[[128, 110, 118, 141, 123, 119, 121], [130, 104, 126, 146, 124, 125, 139], [107, 142, 129, 134, 144, 122, 116]] Answer: 126
[[122, 124, 136, 106], [128, 108, 115, 106], [112, 144, 139, 135]] Answer: 115
[[117, 116, 139, 131], [132, 131, 132, 125], [125, 104, 125, 135]] Answer: 132
[[109, 127, 111, 115, 146], [118, 126, 106, 120, 130], [128, 132, 131, 120, 131]] Answer: 106
[[122, 129, 123, 129], [121, 129, 128, 129], [152, 130, 128, 133]] Answer: 128
[[123, 131, 141, 133, 148, 128], [120, 127, 125, 145, 116, 136], [133, 101, 120, 142, 127, 120]] Answer: 125
---
[106 114 147 106] | 114
[124 152 129 114 126 138 147] | 152
[111 153 127 109 154 129] | 153
[117 115 132 128 114 101 139] | 115
[128 129 143 152 130 127] | 129
[142 139 106 140 109 132] | 139
---
[[123 126 127 137 144 126]
 [123 127 137 121 150 131]] -> 126

[[137 100 132 117 142]
 [110 139 123 109 110]] -> 142

[[137 121 147 139 120]
 [113 119 130 123 151]] -> 120

[[139 134 139 135 131 141]
 [118 133 121 106 113 128]] -> 141

[[124 121 122 130 144 106]
 [129 125 128 135 135 127]] -> 106

[[137 121 154 113 123]
 [120 118 123 133 131]] -> 123

[[125 114 117 134 128 136]
 [129 121 119 151 117 131]] -> 136

[[128 140 129 127 106]
 [123 126 139 120 119]] -> 106
---
[[127 127 127 131 125 123 131 123 122 126 128 132 133 133 131]
 [129 130 127 125 127 126 126 134 130 127 132 130 129 126 127]
 [129 130 127 125 127 126 126 133 130 128 132 130 129 126 127]
 [123 124 114 136 112 110 137 118 113 123 138 136 135 132 131]
 [123 124 115 136 112 110 137 118 113 123 138 136 135 132 131]
 [128 128 128 129 128 128 129 127 127 128 127 128 129 129 128]
 [127 127 127 131 126 124 131 124 123 126 128 132 132 133 131]
 [120 124 104 138 103 106 140 116 109 123 144 134 134 131 130]
 [131 134 124 120 128 118 125 142 130 123 134 131 137 124 126]] ans = 127

[[153 111 151 156 145 114 145 110 131 148 142 144 145 102 147 149]
 [131 118 135 122 142 112 143 116 153 140 146 113 142 143 141 139]
 [145 105 143 144 137 101 139 102 129 147 140 139 140 101 141 146]
 [128 132 130 125 134 145 132 137 140 121 132 107 132 139 129 127]
 [146 124 144 150 141 127 141 126 126 144 138 134 142 125 140 141]
 [153 106 149 153 141 103 144 105 125 156 144 140 146 104 147 152]] ans = 153

[[114 109 142 134 134 126 143 127 116  99 113 118 125 119 136]
 [125 121 136 143 145 131 150 137 136 112 125 121 132  99 136]
 [114 108 142 135 135 127 144 127 117 100 113 118 128 119 135]
 [142 143 127 118 130 128 114 142 132 132 146 131 116 101 147]
 [108 102 135 121 113 121 123 116 112 124 114 132 134 148 128]] ans = 114

[[138 110 121 114 132 127 115 117 139 136 111 128 118]
 [128 138 147 142 114 116 147 115 111 132 128 142 149]
 [133 120 110 115 145 142 109 140 146 129 129 116 108]
 [110 137 121 136 137 142 125 147 125 115 151 116 123]
 [114 135 117 134 141 141 123 148 130 116 149 116 118]
 [130 134 149 140 112 115 146 115 111 133 121 144 147]
 [140 116 123 114 127 126 119 114 140 139 110 135 121]] ans = 138

[[131 114 127 138 141 118 134 113 120 138 116]
 [149 141 113 125 125 135 129 136 122 119 149]
 [139 126 120 143 123 134 124 135 116 121 126]
 [129 150 127 120 111 139 101 137 132 119 138]
 [130 109 133 134 134 124 144 126 126 135 122]
 [124 116 137 127 133 123 141 126 133 134 125]
 [158 136 114 130 125 133 131 140 119 119 149]
 [108 132 138 111 129 129 131 123 150 141 125]
 [127 115 132 132 137 120 138 119 127 139 123]
 [129 110 132 135 135 123 143 126 126 134 119]
 [145 131 118 144 115 140 116 141 113 114 130]
 [123 111 132 136 131 125 138 125 125 133 115]] ans = 131
---
[[154 102 143 125]
 [117 124 138 140]
 [128 146 105 129]] Out: 125

[[127 126 129 125 134 125 130]
 [130 104 134 118 143 112 155]] Out: 125

[[138 152 107 111]
 [115 125 113 126]
 [129 148 107 122]] Out: 111

[[142 149 120 128 123 133]
 [133 123 131 122 140  99]] Out: 128

[[130 130 138 133 131]
 [141 120 143 104 150]] Out: 133

[115 120 125 156 116 122] Out: 156

[149 130 158 114] Out: 114

[145 129 150 142 129 120 142] Out: 142

[152 127 141 127 118] Out: 127
